In the rows, zero is written as 128.
Each row has a class, written after it.
[101 109  90 187 100  84 112 125 117  74  68  96 107 159 101 123 145 161
 149 110 132 128 146 127 156 107 127  74 120 127 114 138 133 176 172 156
 151 112 125 159  40  50 131 174 129 153 188  78 175 111 146 167  93] | <77>
[ 96 123  80 185 114 114 113 140 112  96  26  89 143 128 106 153 159 149
 145 118 131 140 161 159 168 126 109  44 120 117 122 146 121 150 163 163
 119 118 117 151  54  69 115 163 116 174 156  84 184 120 157 165  71] | <126>
[109 129  75 190 107  94 102 126 101  95  61  96 126 155  81 145 141 151
 143 109 128 123 146 139 157 105 129 106  94 110 107 135 151 140 172 148
 162 101 131 156  63  32 140 168 143 148 181  82 172 123 135 188  91] | <168>
[127 117  86 192 117  89 114 141  86  96  62 111 122 153 106 125 136 176
 158 103 128 113 145 151 152 103 128  55 116 131  94 127 117 149 156 161
 115 111 101 143  96  62 113 162 131 185 137  67 167  93 134 177 100] | <57>
[117 106 129 132 126 108 129 143 134  89 134 130 133 128 122 135 124 159
 191 104 134  57  99 133 191 153 106 138  92 110 115 105 112 107 149 129
 137 118 131 155 128 145 107 140  67 185  91 130 140 112 127  95 128] | <32>
[111 114 124 133 126 105 142 154 136  82 130 131 133 126 119 129 118 151
 180 125 120  68  99 140 205 142 105 134  97  94 113 109  95 140 148 146
 141 106 147 143 138 146 110 137  62 189  87 122 165 109 125  78 120] | <86>
[ 99 115  83 185 115 104 117 142 112  99  26  86 138 127 104 158 162 146
 131 115 140 141 162 154 172 130 110  48 112 123 120 141 125 153 165 159
 123 111 121 141  50  74 119 163 117 178 173  95 185 135 151 173  76] | <126>
[107 117  87 182 125  97 112 145 101  93  42  94 144 124  87 164 167 156
 151 114 117 144 162 140 146 121  98  54 104 116 109 154 121 140 167 170
 114 125 119 134  70  52 131 167 109 196 162  75 206 103 163 159  70] | <54>
[124  97 123 126 158 136 134 120 147  89 155 134 167 125 100 130 110 172
 169 111 110  65 106 132 195 138 107 130 122  83 130 123 123  95 128 121
 152 106 121 131 139 144  87 133  69 180 112 147 138 117  96  97 107] | <54>
[121 120  92 192 119  78 109 141 101  87  65 107 121 145 111 125 131 171
 157 112 124 115 134 139 153 100 125  68 118 123 102 122 115 155 153 175
 115 127 112 145  97  68 128 160 110 185 136  65 180  92 130 169 106] | <86>
[120 107 121 123 154 152 138 138 139  89 147 135 166 128 102 140 106 148
 173 119 114  62 102 140 203 150 114 151 109  86 120 117 130 107 130 128
 158  83 115 149 132 137  72 133  68 166  98 158 145 124 118 115  93] | <168>
[119 111 112 119 126 109 144 153 140  89 111 133 154 121 112 135 110 133
 157 100 147  80  89 170 213 147 111 165  75  93 108 116 103 104 148 145
 139 111 138 161 144 139  98 159  49 178  92 134 133 100 112  91 129] | <168>
[122 105  93 187 112  77 119 139 105  84  47 107 110 145 103 131 146 179
 148 100 122 124 142 140 140 100 129  36 131 126 106 143 115 156 165 172
 123 118  94 158  72  67 122 152 128 175 152  60 177  91 128 172  92] | <77>
[ 96 116  88 186 124 104 115 149 107 107  29 106 144 119 104 166 161 151
 137 124 113 146 157 150 141 130 116  64 108 127 117 137 121 167 172 178
 130 131 130 119  56  76 134 166 110 199 175  74 206 121 163 170  76] | <86>
[116 113 123 132 121 108 138 141 139  91 144 123 117 127 102 131 127 151
 165 112 132  63 104 154 198 149  99 141  99 100 109 117 105 124 157 130
 157 100 141 151 129 130  98 141  59 182  99 119 143 120 113  78 127] | <134>
[117 112  97 190 107  82 124 138 110  85  61 106 115 152 103 129 145 182
 152 108 124 118 139 143 147 103 127  46 128 138 104 147 113 164 164 174
 116 120  92 162  73  71 104 157 125 162 149  72 161  90 137 170  84] | <77>
[113 101 122 122 151 145 133 124 145  99 146 126 163 134 126 116 102 162
 166 107 127  62 104 139 210 139 122 118 131  80 142 109 127 111 121 110
 156  92 123 132 129 157  84 120  85 153  98 164 127 145  90 102 109] | <126>
[124 120  86 191 117  93 115 139  82  97  65 108 127 150  90 146 135 155
 157 100 138 117 148 146 149 103 134  66  97 125  90 131 129 140 169 169
 123 110 106 147  94  49 117 151 115 170 148  81 165  93 127 181  91] | <168>
[118  98 126 123 154 140 129 131 136  92 151 130 164 128 121 128 111 157
 172 122 102  66  95 129 197 144 116 143 128  88 134 112 123 125 121 126
 163 107 126 118 131 160  87 129  68 181 103 155 161 133 105 103 105] | <86>
[122 110 121 133 127 102 131 146 131 100 129 127 119 128  95 134 124 155
 167 111 132  60 108 147 192 144  98 140  92 102 108 120 102 122 153 128
 146 107 135 157 138 142  93 134  63 180  89 120 147 118 116  77 119] | <134>
[118 107  95 176 116  79 107 141  98  93  76 108 124 147 103 139 137 165
 148 109 132 117 140 152 141 107 127  61 120 130  82 135 119 147 160 164
 118 123 104 144  87  52 111 153 118 176 164  72 149 113 128 163  95] | <170>
[127 117  82 190 120  97 110 130  87  79  65 106 115 151 106 121 140 173
 163 104 139 112 143 148 150 113 128  58 108 134  93 130 120 147 156 163
 110 112 104 151  94  64 114 160 121 180 142  66 178  81 146 171 106] | <57>
[119 110 117 140 129  96 140 136 130  76 134 121 131 133 104 128 128 161
 188 112 129  65 101 145 203 138  98 130  92 100 106 119  98 112 154 139
 136 104 139 159 137 126  94 140  64 191  99 122 146 103 116  76 131] | <54>
[120 104 113 122 127 113 138 143 129  87 126 128 138 130 128 116 115 139
 172 102 148  79  89 169 226 147 110 157  91  94 111 104  93 122 134 131
 145 106 130 156 150 138  87 166  55 186  86 138 145 103 114  84 146] | <57>
[109 114 114 144 122 115 143 141 137  77 117 116 130 135 120 126 120 158
 178 110 141  58 106 151 220 145 100 122 106  99 123 107 105 123 152 124
 134 103 142 166 115 151  84 135  77 176  77 147 152 127 120  84 130] | <126>
[125 107 122 138 130 102 130 149 129  99 130 133 130 133 111 127 134 145
 168 108 121  62  96 160 208 140 114 139  82  95 113 113  98 119 158 126
 145 117 141 151 125 151  99 130  69 186  81 135 152 119 113  86 135] | <100>
[116 104 121 116 112  99 141 153 149  85 110 126 140 129 131 129 115 150
 157 108 155  79  76 183 185 148 111 161 114 109 101 113  94 116 139 130
 141 120 145 171 142 139  97 161  54 178  80 127 126 117 104  79 152] | <170>
[117 107 126 123 149 135 133 124 149  85 165 135 164 130 118 131 112 163
 170 121 100  67 100 135 197 147 115 147 117  78 128 108 118 126 125 127
 156 112 127 127 124 146  84 135  76 183 103 143 157 124 111 100 105] | <86>
[110 109 118 117 125  98 137 152 150  79 130 133 153 122 135 123 108 146
 168 109 135  79  85 160 219 146 117 170  95 100 119 109  97 122 136 141
 138 124 145 151 145 160 107 165  47 187  81 130 157 109 111  80 132] | <86>
[ 94 126  77 191 109 106 117 151 111  94  28  91 136 131 106 153 162 152
 145 115 141 139 166 156 167 123 115  46 110 118 127 142 122 143 165 158
 120 115 119 141  51  67 127 158 122 174 149  86 191 121 155 168  78] | <126>
[124 106 116 124 125  99 142 166 153  88 126 138 142 129 131 112 121 144
 154 103 136  82  84 175 220 142 118 142  89 105 114 121  95 116 142 135
 133 120 137 155 136 157  96 156  44 179  76 133 138 120 110  87 136] | <100>
[115  94 138 121 146 143 143 120 150  89 153 132 156 133 113 123 116 163
 163 116 112  63  96 138 195 138 116 123 143  81 136 125 117 131 135 126
 168  95 107 133 121 158  79 131  77 166  98 159 151 132 103  96  98] | <77>
[120  91 130 112 121  97 148 154 154  81 109 128 146 119 126 123 125 158
 159 107 146  75  81 163 207 141 112 156 105 112 125 115  94 118 142 141
 142 123 126 162 136 170  83 157  57 168  83 139 146 103 109  77 123] | <77>
[130 107  85 187 114  87 112 140  94  90  59 101 120 148 102 137 149 174
 155 107 124 125 125 154 152 115 127  51 117 137  95 135 119 145 152 161
 103 104 100 140  90  65 118 152 113 176 139  70 158  97 139 177 106] | <72>
[119 115 121 121 153 153 140 129 142  95 149 140 162 126 105 140  94 145
 171 120 109  61 106 139 204 154 114 146 117  70 123 109 127 113 134 128
 170  84 116 148 137 130  82 122  68 169 118 155 131 122 102 106  97] | <168>
[100 119  90 182 118 104 113 148 115 111  49  96 130 125  85 157 167 145
 125 118 117 140 159 159 140 119 105  69 119 124 113 145 131 162 172 158
 144 115 126 130  62  49 125 170 111 194 165  64 189 128 151 166  68] | <134>
[ 96 116  87 189 106  93  94 112 114  97  78  96 122 155  99 134 149 172
 151  98 121 123 138 123 156 111 129  77 106 123 115 142 141 150 166 152
 156 132 123 149  60  45 138 172 135 155 192  73 151 128 137 176  96] | <32>
[115  99 138 137 118 102 146 145 143  86 125 136 115 130 109 132 130 157
 174 118 130  62 101 146 190 152 102 130 103  95 114 116  91 142 158 143
 156  96 132 167 117 150  89 138  71 173  92 129 157 120 120  77 129] | <77>
[118 106 116 128 121 100 135 152 149  82 123 130 152 123 132 115 104 147
 173 113 135  79  88 160 215 142 117 161  98 104 122 106 101 119 131 138
 133 129 150 162 145 156  98 168  53 183  87 128 156 104 108  87 136] | <86>
[124 100 127 121 157 139 130 135 143 101 165 136 157 135 118 115 116 149
 155 115 115  70  93 145 195 150 125 138 121  89 127 121 126 121 128 111
 157 100 123 133 134 160  84 123  64 179  93 170 146 136 101 104 109] | <100>
[126 111  95 193 118  81 109 140  99  90  83 114 115 148  99 131 146 169
 147  99 122 122 135 157 161 107 139  54 116 124  91 135 112 145 160 158
 108 124 103 158  86  62 121 150 116 191 140  71 172  99 127 180  98] | <100>
[126 120  86 194 115  85 112 147 105  99  66 106 114 144  89 129 144 172
 142 106 132 115 149 151 150  99 113  52 114 133  98 140 118 147 154 157
 118 121  97 138  99  50 120 156 109 171 148  55 152  99 130 176  82] | <134>
[110 110  84 180 116 104 112 146 112 109  25  90 135 128  93 168 174 147
 133 116 125 145 137 161 145 128 110  69  98 125 108 140 121 152 165 157
 121 108 118 130  59  70 120 165 108 198 159  79 192 111 166 167  84] | <72>
[120  92 131 127 154 139 131 131 139  99 163 139 157 138 115 119 116 159
 157 108 111  71  94 141 199 146 125 132 128  79 129 118 122 116 123 113
 158  94 116 127 128 158  90 124  69 172  89 169 142 134 100 111 115] | <100>
[112 100 133 116 148 148 127 121 146  98 160 136 161 133 118 133 111 165
 175 105 113  61  89 118 183 153 118 143 133  86 139 118 125 102 113 113
 164 107 113 139 134 159  87 129  73 168 105 158 123 133 107 110  98] | <32>
[109  94 130 114 152 148 133 126 144  83 153 127 161 129 112 131 112 166
 166 120 121  60  95 143 186 151 106 135 135  74 111 114 119 124 125 116
 161  95 112 135 138 134  82 121  74 170 109 159 139 137 104  93 109] | <170>
[109 105 126 130 122 107 138 146 132  84 132 129 123 134 113 138 125 148
 175 115 140  59  98 158 191 149  99 134  94  92  92 114  94 132 159 133
 146 102 136 156 128 130  92 136  67 184  97 132 143 126 119  69 136] | <170>
[127 107 123 137 122 119 137 140 139  95 116 120 126 131 107 139 126 163
 178 114 131  66  75 159 196 150 105 130  99 106 112 110 100 119 148 129
 131  88 135 155 129 152  92 136  67 178  87 128 142 105 124  84 140] | <72>
[116 101 119 123 149 150 135 129 148  90 147 122 157 130 125 121 112 158
 173 109 131  63 106 135 215 149 111 117 116  84 134 114 119 105 115 114
 146  97 115 147 125 163  62 115  76 159 101 168 140 140  98  97 110] | <126>
[124 105 121 115 125  97 139 156 144  85 119 135 145 120 133 120 108 153
 159 117 139  84  78 163 202 145 112 167 103 104 115 108  95 116 131 141
 142 118 147 159 152 168 101 168  48 181  82 128 157 114 110  88 133] | <86>
[116 110  97 185 115  83 103 128  96  98  83 104 127 147 112 134 145 171
 160  95 129 116 138 131 155 108 132  59 114 133 110 133 128 130 155 162
 117 130  96 138  84  59 135 163 120 171 156  75 140 103 136 183  97] | <32>
[129 104 106 120 123 104 138 144 136  73 115 133 140 124 124 119 114 150
 164 105 146  71 100 168 213 157 117 156  87 101 109 104 102 111 139 127
 141 110 141 156 149 146 101 163  61 184  88 121 159 102 113  91 141] | <57>
[ 94 122  80 184 127 113 114 148 101 107  31 101 151 128  94 168 157 126
 141 116 121 141 161 154 150 128 110  91  95 111 112 139 137 157 174 166
 136 106 119 145  64  41 127 162 114 192 168  87 184 115 161 175  61] | <168>
[133 107  89 191 114  92 112 137 104 102  65  97 117 150  98 133 143 170
 154 112 129 119 125 152 160 101 127  58 112 142  94 125 118 147 154 154
 105 104  99 143  93  70 112 153 112 178 137  74 158 104 139 170 113] | <72>
[108 102 117 123 123  98 130 147 144  85 117 132 146 127 127 126 116 156
 172  94 149  79  85 148 216 150 111 150  94 106 123 108 102 110 131 133
 137 126 124 150 144 138 110 161  49 173 100 131 123 108 120  92 123] | <32>
[124 115 117 136 128  96 138 139 133  79 124 126 123 128 104 130 123 167
 184 112 128  68  95 147 193 134  99 132 100 103 114 112 102 107 158 134
 143 106 151 153 139 130 116 133  72 190 100 110 158  96 111  71 139] | <54>
[109 122  83 189 104  86  95 119 114  97  84  92 109 154  80 128 145 157
 134 109 126 120 152 142 159 107 118  84 104 125 106 145 139 158 169 144
 150 118 129 140  60  40 136 178 125 154 185  61 166 131 143 166  92] | <134>
[136 116  83 192 113  88 114 140  87  89  54 105 120 148 104 124 141 178
 153 107 125 112 147 154 158 103 125  46 115 131  95 125 116 147 154 157
 120 113 102 136 100  54 117 166 130 181 142  56 176  86 135 185 101] | <57>
[126  94 130 123 159 142 127 133 136  99 167 139 153 134 119 120 116 153
 163 106 110  72  90 146 202 148 116 130 121  74 122 116 119 115 123 116
 163 101 111 133 125 151  80 120  63 182 106 164 146 138  94 110 113] | <100>
[121 115 126 139 127 104 132 149 136  82 136 137 125 134 116 121 124 157
 176 110 123  59  87 162 200 147 111 144  96 104 112 102 100 125 148 126
 131 108 140 160 128 148 103 126  70 184  85 124 144 100 120  92 127] | <100>
[108  91 132 126 150 137 139 120 143  90 146 139 158 132 108 129 113 171
 165 109 119  68 104 134 198 145 117 122 133  80 134 125 112 134 136 131
 156 109  99 137 123 157  71 125  73 168 105 167 152 114 108  91  93] | <77>
[ 93 115  91 176 113 100 103 142 115 102  51  95 142 131  99 157 158 149
 145 112 122 141 153 127 151 132 105  75 108 123 117 140 130 152 156 161
 127 128 110 144  63  63 133 171 105 191 174  85 175 117 168 173  65] | <32>
[114 119 110 139 121 116 148 147 127  89 118 131 133 133  97 140 114 144
 172 116 127  69 109 148 200 143 113 151  90  84 106 106 107 120 159 140
 159  93 144 174 132 121 102 132  71 177  90 133 143 117 113  93 127] | <168>
[126 101 113 119 117  95 138 151 155  89 119 116 142 124 109 120 124 148
 144 105 159  77  94 168 216 140 104 155  91 100 112 121  97 106 131 125
 145 117 132 149 153 131  95 167  40 176  87 122 137 108 106  81 126] | <134>
[114 100 122 126 151 142 136 127 147  89 145 128 160 129 133 120 106 160
 165 111 126  61 103 149 216 150 121 118 128  91 141 106 124 114 124 114
 147  94 121 137 124 163  81 127  80 166  97 159 134 141  97 107 111] | <126>
[ 98 110  96 190 112  94 119 141 112  94  35 104 127 129  94 156 166 154
 137 115 127 145 157 150 142 129 108  57 120 124 121 155 119 171 174 172
 119 124 107 150  50  68 119 168 118 185 162  84 197  93 162 169  72] | <77>
[127 109 116 141 121 111 139 139 139  88 116 121 127 136 103 137 133 153
 177 119 122  63  85 159 198 144 108 133  98  99 106 109  97 123 146 132
 135  92 137 159 130 138  90 129  66 186  75 119 141 109 121  88 140] | <72>
[124 104 130 124 151 142 128 125 143 103 164 132 159 137 117 116 112 158
 155 111 112  60  92 146 199 137 128 145 132  85 129 119 122 112 126 109
 162 105 117 135 136 159  88 128  68 164  76 168 145 140  99 108 114] | <100>
[115  98 128 121 149 142 129 121 147 101 152 131 156 120  97 130 115 154
 151 118 106  62 110 147 205 143 109 136 135  78 125 124 124 113 132 116
 175  98 120 131 138 137  94 134  70 174 109 139 136 139  96 107 104] | <134>
[101 114  89 185 122 102 105 153 108 106  49 100 139 129 106 156 171 141
 138 108 122 147 148 162 154 132 114  75 102 123 113 151 117 153 164 159
 116 127 108 142  53  68 119 165 100 198 155  89 197 113 165 168  72] | <100>
[112 103 108 122 124  95 142 148 146  81 126 125 153 126 110 120 122 152
 171 102 143  90  93 157 220 136 106 145  82 101 113 126  94 109 142 147
 130 125 143 154 154 138 102 155  46 177  93 130 138 105 104  63 142] | <54>
[112  94 117 123 127  98 142 150 146  77 132 123 147 127 119 115 118 149
 173  97 150  92  87 151 222 133 102 146  87 101 113 121  95 110 133 139
 132 112 138 154 154 129 101 166  43 177 100 132 134 103 104  75 141] | <54>
[114 112 124 139 125 114 137 146 134  91 132 126 124 125  95 130 125 164
 173 115 130  60 108 152 195 149  90 132 107  96 109 115 106 123 151 130
 150  98 134 153 133 129  95 141  64 177  90 122 150 117 123  86 120] | <134>
[110 100 121 116 115 109 140 143 152  80 130 122 144 130 128 124 116 146
 162 114 156  77  78 178 205 147 115 162 105 105 104 114  98 118 136 125
 146 113 138 169 145 137  86 158  56 171 103 136 123 116 102  76 138] | <170>
[135 110  89 191 115  92 107 137  92 100  67  98 116 151 100 138 143 169
 164 110 117 120 125 152 155 105 130  49 114 145  97 132 122 149 159 160
 101 105  98 150  88  75 111 151 117 176 138  70 159  99 137 171 106] | <72>
[101 129  71 194 107  97 108 131 101  86  62  97 118 156  89 141 143 152
 147 110 137 130 148 140 160 117 130  93  87 116 106 133 147 154 177 154
 157  95 129 147  59  32 149 162 134 155 188  81 181 123 144 179  95] | <168>
[122 105  96 192 106  84 110 132  91  95  77 102 114 154 102 136 146 161
 150 117 126 116 142 160 147 103 127  58 123 137  88 137 112 155 163 154
 115 121 106 150  83  54 117 157 127 176 149  69 144 109 136 169 111] | <170>
[123 108 126 139 126 112 136 140 128  89 138 137 120 136 111 129 130 155
 171 110 127  67  93 156 190 158 115 139 100  95 107 122  94 117 151 130
 139 109 142 176 122 160  95 125  62 187  80 138 151 113 119  86 135] | <100>
[108 129  88 188 106  90 104 122 115  85  84  99 117 148  95 134 137 171
 146 125 110 127 141 133 153 113 126  91 117 126 111 127 138 169 164 157
 146 121 142 143  63  59 140 174 135 160 176  70 200 128 145 173  98] | <86>
[115 106 121 119 153 151 136 124 137 102 151 135 164 126  98 139 108 146
 160 112 119  71 103 145 204 143 114 152 102  63 121 107 125 108 138 124
 176  86 111 133 140 133  83 123  74 177 112 160 152 123 100  99 104] | <168>
[102 122  88 190 106  92 101 127 121  97  80  94 107 149  80 133 151 162
 137 108 128 121 146 144 160 110 116  76  99 120 107 141 137 159 168 148
 156 109 130 140  58  37 136 178 127 152 185  59 169 130 140 167  99] | <134>
[123 118  90 190 116  79 111 144 102  89  63 113 126 142 110 127 131 179
 156 111 121 116 135 146 144 106 131  70 124 132 104 128 117 144 148 169
 111 124 115 144  95  75 131 164 115 181 132  62 178  98 133 178 104] | <86>
[104 132  79 179 115 101 113 157  99  99  26 103 139 125  89 172 156 133
 139 116 122 144 156 155 146 133 104  81  95 111 103 147 128 150 176 171
 130 101 115 141  61  42 137 164 112 189 173  73 188 108 164 177  64] | <168>
[ 95 119  92 178 122 108 106 149 115 107  50 104 131 118  86 165 166 148
 137 115 117 138 163 154 146 136  99  68 104 122 112 151 125 158 168 163
 132 115 112 130  63  57 125 168 105 186 166  65 192 116 162 160  65] | <134>
[113 109 114 124 116 101 147 154 161  68 111 127 145 117 138 118 112 156
 159 106 150  71  94 172 242 143 110 141 103 112 127 106 102 102 138 134
 124 117 149 165 135 156 103 155  65 154  83 130 126 114 105  95 140] | <126>
[120 114 130 131 123 107 136 144 137  93 141 123 119 126  96 137 134 155
 169 116 130  58 100 159 194 147  98 141  96  93 107 114  98 119 151 134
 161  90 128 154 133 133  86 143  62 175  93 113 145 130 112  77 119] | <134>
[112 110 128 130 124 103 129 145 134  90 124 134 134 126 117 137 126 161
 187 107 128  58  95 137 194 152 102 145  95 107 118 108 106 109 147 139
 140 117 131 161 131 150 104 142  66 175  88 127 131 119 129  90 124] | <32>
[126 109  87 193 113  96 109 132 107 100  61 100 127 150  97 135 151 176
 154 111 126 119 123 163 160 107 129  60 109 137 100 124 120 148 154 156
 118 107  99 137  87  71 108 153 115 177 142  70 160 101 132 169 114] | <72>
[112  98 135 123 151 148 130 123 148 100 164 134 167 132 125 134 117 165
 174 105 111  58  97 124 187 149 120 139 126  97 136 114 131 108 123 119
 165 117 110 130 132 157  76 132  71 172  97 160 132 145 105 108 100] | <32>
[118 109  95 188 115  75 122 141 115  79  59 112 121 147 101 130 149 182
 151 104 126 116 142 151 141 104 133  58 123 139 104 130 122 164 166 168
 117 123  94 163  79  73  99 156 128 184 136  69 182  89 128 171  91] | <77>
[121 113 120 128 130 116 141 146 118  96 118 131 138 124  98 150 120 145
 174 113 137  68 100 155 192 156 108 147  82  88 102 113 106 112 161 139
 147  88 135 157 140 138  94 130  68 182  93 140 157 111 124  84 118] | <168>
[102 118  82 187 112 109 110 141 113 101  38  99 134 131  93 168 168 155
 149 113 118 148 137 169 143 135 113  69 108 132 109 137 126 159 167 162
 113 108 114 141  53  66 119 161 112 198 155  72 195 106 164 170  93] | <72>
[ 92 114  89 180 108 100 117 148 101 100  42  96 132 128  98 169 160 144
 131 120 123 145 158 155 142 134 109  63 121 124 106 149 119 162 174 161
 128 128 127 136  49  48 126 168 114 189 178  92 173 112 161 167  84] | <170>
[105 121  89 181 115 100 110 148 116 105  50 102 128 123  84 156 164 144
 132 120 127 139 168 159 139 135 106  60 110 122 104 157 118 154 165 168
 123 120 115 134  66  47 125 176  96 184 150  59 188 118 169 160  75] | <134>
[112 108 125 135 123 100 137 146 129  99 141 128 116 127  97 131 126 152
 166 112 127  65 111 147 205 142  98 136  99  93 108 113 103 131 158 132
 159  99 142 144 138 123 105 134  66 176  96 123 144 128 112  75 128] | <134>
[103 126  82 183 112 101 122 161 104 104  37  99 141 126  91 177 158 137
 141 117 125 143 164 154 151 132 120  73  87 118 101 142 124 151 177 172
 129 105 117 148  66  39 125 172 113 187 162  74 200 111 166 176  61] | <168>
[ 96 124  83 192 109  93 101 119 112  85  65  96 124 154  99 129 141 168
 149 115 128 127 136 134 148 107 128  94 110 119 115 130 142 163 168 156
 151 121 147 140  55  65 151 172 134 164 174  79 197 122 143 170 108] | <86>
[109  92 129 116 151 143 132 128 136  89 154 132 157 134 117 130 115 162
 161 118 123  62  95 142 175 149 119 141 137  81 122 118 122 114 126 110
 166  99 123 129 132 142  81 123  79 174  94 163 145 132 106  94 114] | <170>
[118 110  95 190 112  86 118 132 102  90  59 107 112 152  98 122 145 174
 150 104 131 120 141 142 137  94 123  48 130 131 105 144 115 163 165 173
 121 120  91 157  78  76 111 147 122 169 146  74 164  94 129 166  92] | <77>
